Each row has a class, written after it.
106; -232; 289; -151; -101; 35; -309; 522; 211; 140; -189; 103; 110; -53; 123; -256; -222; 523; 234; -378; 81; -542; -247; -756; 39; -288; 153; -177; 110; 175; 344; -178  <90>
375; -138; 145; -88; -317; -29; -325; 584; 140; 234; -264; 88; -29; -83; 233; -169; -106; 329; 99; -500; 141; -456; -271; -701; 45; -298; 16; -232; 312; 86; 383; -70  <87>
0; -288; 348; -161; -16; 39; -257; 472; 224; 196; -88; 136; 243; -106; 17; -292; -223; 624; 315; -386; 82; -584; -293; -769; 74; -321; 262; -252; -37; 134; 267; -212  <179>
59; -226; 274; -193; -134; 24; -323; 500; 201; 246; -74; 174; 182; -141; 98; -256; -237; 531; 327; -395; 64; -625; -276; -751; 109; -324; 295; -245; -26; 131; 277; -188  <178>
220; -216; 174; -200; -258; 48; -395; 547; 237; 267; -87; 94; 76; -51; 251; -282; -184; 424; 130; -525; 91; -553; -209; -641; 68; -298; 140; -255; 233; 69; 358; -232  <179>
298; -73; 101; -140; -343; 28; -488; 677; 145; 156; -322; 147; -57; -32; 298; -255; -74; 324; 131; -352; 91; -471; -237; -592; 78; -251; -68; -188; 272; 55; 381; -130  <178>
241; -108; 139; -167; 66; -442; 110; -234; -72; -4; 182; -115; 316; 243; 187; 36; 15; -130; 187; -182; 130; -673; -431; -109; 49; -742; 102; -411; 301; 194; 122; -246  <91>
359; -113; 195; -113; -337; -33; -366; 529; 161; 234; -221; 39; 39; -104; 170; -228; -92; 376; 161; -433; 87; -516; -258; -594; 32; -352; 27; -181; 200; 36; 299; -109  <179>
286; -140; 185; -185; 165; -497; 162; -321; -44; -34; 424; -212; 331; 251; 217; 3; -62; -208; 241; -279; -26; -713; -467; -86; -24; -638; 130; -460; 326; 240; 161; -255  <90>
226; -183; 308; -72; 232; -431; 232; -390; -82; 117; 247; -170; 388; 205; 75; 61; -30; -45; 324; -296; 97; -775; -345; -124; 5; -812; 286; -510; 165; 171; 86; -136  <142>
292; -94; 108; -118; -372; -7; -393; 601; 131; 210; -241; 78; 9; -59; 252; -233; -112; 329; 95; -432; 136; -507; -262; -639; 45; -304; -25; -204; 311; 40; 344; -132  <142>
295; -148; 109; -277; -314; 28; -464; 525; 283; 327; -31; 56; 54; -103; 300; -308; -217; 368; 201; -493; 2; -622; -267; -588; 138; -295; 164; -283; 256; 56; 315; -252  <100>
213; -155; 322; -80; 76; -429; 318; -357; -68; 145; 206; -215; 430; 158; 23; 124; -56; -10; 348; -305; 125; -766; -452; -207; 10; -817; 219; -576; 179; 159; 36; -125  <100>
268; -86; 164; -157; 108; -398; 138; -233; -43; 36; 153; -174; 369; 218; 103; 57; 8; -33; 344; -249; 93; -756; -419; -168; 101; -783; 143; -527; 217; 45; 98; -87  <131>
124; -240; 202; -247; -184; 49; -316; 472; 270; 282; -117; 48; 147; -104; 185; -264; -223; 524; 225; -521; 74; -574; -280; -819; 101; -371; 226; -282; 219; 64; 300; -201  <100>
282; -132; 157; -176; 42; -427; 241; -282; -77; 156; 177; -197; 364; 219; 123; 63; 13; -66; 342; -286; 141; -761; -386; -184; 48; -804; 252; -551; 233; 87; 93; -188  <131>
300; -91; 144; -59; -294; 42; -520; 686; 119; 123; -394; 231; -49; -36; 200; -261; -20; 395; 171; -290; 146; -500; -171; -531; 98; -288; -11; -188; 160; -4; 367; -80  <179>
236; -146; 231; -150; 135; -447; 162; -337; -62; 49; 279; -255; 372; 169; 133; 47; -21; -79; 208; -202; 28; -725; -403; -83; 24; -797; 174; -403; 280; 208; 71; -315  <194>
250; -108; 211; -161; 68; -442; 164; -314; -62; 64; 267; -177; 356; 149; 161; 45; -27; -128; 238; -232; 96; -710; -483; -134; 38; -773; 156; -505; 327; 160; 64; -238  <100>
234; -119; 264; -140; 190; -456; 140; -332; -60; -10; 297; -161; 354; 196; 155; 27; -55; -57; 299; -205; -5; -703; -404; -79; 22; -711; 146; -477; 273; 203; 136; -256  <87>
83; -230; 261; -141; -77; 39; -323; 559; 161; 176; -200; 124; 126; -104; 112; -251; -203; 511; 281; -371; 122; -528; -318; -790; 51; -272; 149; -221; 58; 132; 320; -138  <91>
219; -201; 280; -109; 192; -445; 228; -338; -86; 108; 204; -172; 393; 256; 88; 71; -71; -2; 336; -284; 81; -782; -330; -89; -4; -776; 237; -517; 125; 128; 83; -142  <91>
247; -172; 204; -54; -213; -44; -396; 552; 68; 215; -291; 126; -19; -45; 222; -246; -89; 380; 157; -406; 118; -509; -196; -607; 26; -286; 40; -220; 196; 45; 357; -90  <166>
242; -161; 270; -95; 159; -417; 253; -341; -48; 115; 194; -187; 414; 199; 33; 66; 19; 20; 368; -290; 108; -745; -348; -136; 35; -862; 265; -534; 162; 91; 84; -143  <178>
35; -190; 312; -167; -219; 27; -347; 439; 204; 221; -164; 168; 207; -145; 40; -300; -148; 600; 343; -385; 81; -645; -212; -725; 136; -416; 305; -219; -33; 21; 225; -181  <178>
265; -126; 135; -91; -277; -62; -357; 601; 134; 170; -240; 141; 5; -102; 167; -225; -44; 417; 143; -448; 104; -467; -236; -744; 50; -316; 62; -221; 230; 44; 392; -65  <178>
126; -145; 60; -277; -246; 77; -489; 580; 200; 243; -210; 159; 172; -97; 194; -341; -127; 553; 321; -346; 86; -628; -190; -660; 197; -387; 195; -242; 105; -45; 279; -286  <131>
122; -253; 230; -204; -60; 86; -392; 547; 240; 175; -173; 170; 112; -39; 227; -282; -237; 519; 284; -348; 40; -572; -205; -654; 94; -280; 180; -258; 84; 137; 302; -233  <87>
196; -78; 174; -189; 82; -418; 114; -237; 3; -23; 236; -141; 386; 197; 85; -14; 20; 72; 287; -195; 65; -723; -439; -216; 104; -765; 177; -409; 258; 95; 86; -226  <131>
261; -137; 178; -138; -330; 52; -398; 655; 169; 282; -215; 141; 20; -66; 184; -267; -149; 496; 164; -392; 130; -572; -202; -601; 115; -302; 156; -175; 157; 26; 327; -183  <178>
342; -90; 192; -136; 88; -448; 143; -307; -30; 14; 327; -176; 297; 241; 237; 77; -66; -115; 206; -264; 68; -698; -425; -91; -3; -756; 51; -410; 406; 192; 157; -170  <166>
267; -93; 223; -131; 86; -409; 101; -256; -36; -62; 174; -98; 319; 194; 169; 34; 31; -66; 248; -169; 72; -684; -408; -79; 56; -755; 81; -440; 303; 129; 103; -223  <166>
108; -163; 107; -257; -242; 73; -385; 576; 211; 283; -223; 125; 191; -120; 130; -314; -132; 602; 318; -397; 109; -609; -280; -837; 213; -356; 201; -253; 135; -45; 269; -243  <194>
353; -76; 211; -118; 117; -450; 157; -316; -74; 5; 289; -181; 303; 172; 194; 51; -12; -148; 209; -262; 35; -685; -452; -169; 8; -719; 88; -457; 405; 211; 134; -164  <87>
259; -129; 187; -151; -385; 33; -339; 547; 266; 263; -130; 68; 37; -64; 252; -225; -168; 355; 120; -475; 125; -550; -315; -629; 63; -303; 39; -274; 304; 56; 280; -174  <142>
376; -136; 60; -189; -236; 1; -468; 573; 210; 259; -241; 41; -64; -8; 327; -251; -133; 259; 134; -456; 82; -487; -231; -626; 76; -287; 19; -204; 312; 102; 425; -132  <194>
261; -155; 394; -91; 146; -413; 278; -357; -87; 129; 294; -231; 344; 136; 50; 72; -37; -16; 306; -325; 79; -816; -345; -121; 9; -834; 307; -478; 175; 117; 107; -102  <90>
240; -84; 230; -167; 65; -348; 158; -200; -35; 101; 211; -116; 346; 245; 146; 4; -57; -16; 322; -219; 116; -816; -366; -112; 83; -729; 179; -560; 224; 106; 119; -176  <90>
268; -118; 78; -185; -304; -24; -455; 544; 193; 213; -323; 54; 68; -124; 176; -223; -53; 413; 201; -435; 78; -511; -233; -697; 152; -424; 67; -224; 228; -53; 318; -101  <178>
268; -164; 283; -154; 133; -395; 117; -346; -5; 17; 399; -190; 308; 212; 260; 54; -110; -164; 190; -293; 36; -737; -403; -38; -7; -725; 160; -434; 329; 257; 131; -255  <166>
211; -141; 233; -109; 76; -371; 246; -288; -23; 136; 137; -140; 406; 220; 60; 74; 17; 19; 344; -281; 177; -767; -416; -214; 123; -833; 203; -586; 232; 75; 56; -112  <87>
240; -145; 295; -110; 89; -374; 252; -363; -66; 110; 136; -269; 421; 169; 62; 123; -23; -56; 334; -262; 154; -793; -433; -202; 59; -866; 238; -569; 207; 109; 8; -124  <166>
299; -50; 169; -200; -23; -391; 117; -278; 35; 51; 305; -170; 345; 186; 184; 39; -15; -85; 238; -250; 79; -740; -432; -129; 91; -806; 131; -449; 361; 145; 100; -220  <178>
261; -157; 212; -130; 37; -472; 240; -333; -120; 213; 202; -197; 366; 141; 127; 145; 8; -34; 313; -385; 139; -777; -390; -264; 59; -831; 278; -544; 243; 52; 62; -113  <90>
285; -51; 212; -240; 30; -395; 135; -254; -28; 38; 250; -185; 331; 227; 177; 1; -78; -140; 229; -149; 40; -773; -439; 3; 39; -761; 149; -443; 296; 139; 96; -273  <91>
297; -136; 168; -105; -220; -23; -354; 580; 161; 172; -230; 143; 30; -84; 170; -259; -90; 396; 160; -407; 104; -486; -247; -672; 61; -286; 33; -191; 172; 126; 375; -135  <194>
203; -124; 321; -87; 93; -395; 262; -291; -24; 103; 193; -71; 419; 190; 20; 56; -24; 61; 363; -275; 172; -766; -411; -156; 48; -791; 228; -578; 129; 74; 56; -127  <91>
107; -150; 96; -282; -279; 75; -411; 573; 244; 284; -145; 146; 153; -135; 198; -307; -118; 542; 282; -426; 76; -620; -246; -789; 196; -409; 189; -273; 180; -33; 289; -197  <178>
314; -134; 198; -174; 177; -440; 168; -371; -70; 30; 325; -262; 380; 187; 186; 21; -30; -141; 251; -280; 37; -695; -439; -123; 2; -763; 156; -415; 333; 183; 105; -281  <194>
233; -105; 221; -153; 111; -423; 101; -315; -23; 41; 207; -166; 366; 201; 138; 49; -53; 33; 333; -232; 92; -746; -389; -201; 64; -794; 210; -481; 260; 84; 91; -167  <166>
247; -120; 173; -199; 104; -501; 138; -310; -44; -4; 325; -182; 346; 193; 171; 20; -2; -98; 250; -244; -12; -729; -412; -76; 44; -763; 165; -423; 279; 111; 102; -236  <142>
194; -168; 240; -110; 132; -422; 260; -348; -95; 119; 145; -187; 424; 264; 42; 33; 6; 70; 379; -261; 137; -796; -308; -161; 42; -884; 238; -513; 156; 88; 71; -110  <100>
40; -237; 198; -203; -122; 87; -397; 528; 190; 244; -191; 135; 199; -81; 116; -338; -193; 611; 322; -331; 98; -652; -169; -655; 141; -422; 227; -232; 11; 46; 254; -213  <100>
247; -82; 243; -161; 134; -433; 180; -297; -12; 8; 286; -132; 377; 203; 126; 14; -38; -46; 302; -216; 59; -708; -435; -163; 19; -745; 164; -499; 250; 181; 105; -196  <178>
219; -103; 278; -52; 6; -457; 264; -335; -183; 166; 103; -191; 413; 141; -9; 127; 61; 7; 338; -286; 183; -783; -379; -177; 85; -887; 266; -544; 171; -22; 30; -92  <178>
297; -141; 219; -74; 83; -431; 297; -322; -73; 91; 91; -197; 416; 206; 14; 123; 38; -26; 339; -258; 174; -749; -442; -230; 77; -817; 192; -550; 221; 60; 15; -113  <194>
181; -153; 259; -110; 84; -466; 228; -348; -80; 147; 128; -143; 389; 152; 49; 88; 62; 17; 356; -330; 128; -767; -350; -221; 77; -899; 271; -594; 178; -53; 42; -43  <178>
18; -148; 230; -231; -287; 81; -395; 562; 163; 279; -210; 228; 176; -147; 147; -302; -168; 607; 299; -362; 105; -635; -222; -715; 166; -372; 242; -213; 47; -12; 257; -276  <142>
407; -90; 104; -105; -350; -31; -426; 576; 115; 232; -258; 65; -64; -48; 310; -171; -108; 219; 87; -436; 111; -504; -226; -554; 24; -335; -24; -202; 294; 66; 349; -46  <178>
306; -139; 350; 16; 151; -484; 348; -324; -198; 63; 67; -193; 304; 210; 9; 166; 27; -91; 280; -261; 162; -721; -410; -195; -26; -808; 168; -494; 201; 130; 124; 43  <166>
261; -118; 243; -128; 170; -481; 113; -278; -125; 10; 346; -116; 349; 212; 161; -2; -81; -7; 340; -187; -28; -728; -399; -13; 41; -615; 146; -419; 227; 164; 141; -298  <87>
174; -209; 179; -263; -171; 25; -335; 537; 216; 246; -80; 109; 144; -118; 191; -295; -218; 540; 277; -393; 25; -590; -265; -761; 117; -267; 214; -195; 109; 133; 299; -314  <194>
212; -182; 304; -107; 113; -438; 268; -366; -101; 133; 274; -272; 357; 184; 79; 135; -72; -167; 273; -304; 94; -811; -403; -99; 11; -826; 288; -512; 193; 172; 101; -127  <142>
256; -113; 208; -152; 67; -411; 220; -300; -176; 164; 146; -223; 397; 183; 74; 74; -1; 29; 366; -278; 123; -813; -351; -202; 105; -857; 248; -467; 219; 40; 126; -140  <166>
308; -115; 182; -59; -271; -36; -320; 584; 119; 144; -223; 110; 12; -98; 144; -214; -80; 421; 130; -417; 115; -495; -236; -695; 6; -319; 32; -158; 211; 107; 371; -66  <131>
405; -103; 95; -107; 107; -525; 75; -260; -190; -20; 154; -140; 268; 272; 230; 89; 32; -172; 205; -221; 68; -647; -349; -38; 15; -713; -41; -346; 345; 142; 185; -121  <179>
322; -51; 167; -80; 162; -433; 90; -240; -137; -83; 143; -130; 239; 298; 200; 16; 36; -142; 228; -122; 69; -656; -358; -82; -54; -705; 36; -362; 344; 231; 194; -152  <131>
309; -143; 147; -204; -362; 40; -353; 560; 270; 316; -143; 48; 33; -84; 249; -220; -174; 393; 162; -473; 77; -584; -236; -620; 107; -348; 144; -321; 276; 62; 326; -208  <87>
317; -190; 135; -135; -193; -24; -446; 575; 149; 211; -198; 113; -31; 7; 285; -268; -139; 331; 142; -419; 62; -495; -210; -570; 32; -222; 9; -174; 234; 110; 393; -140  <179>
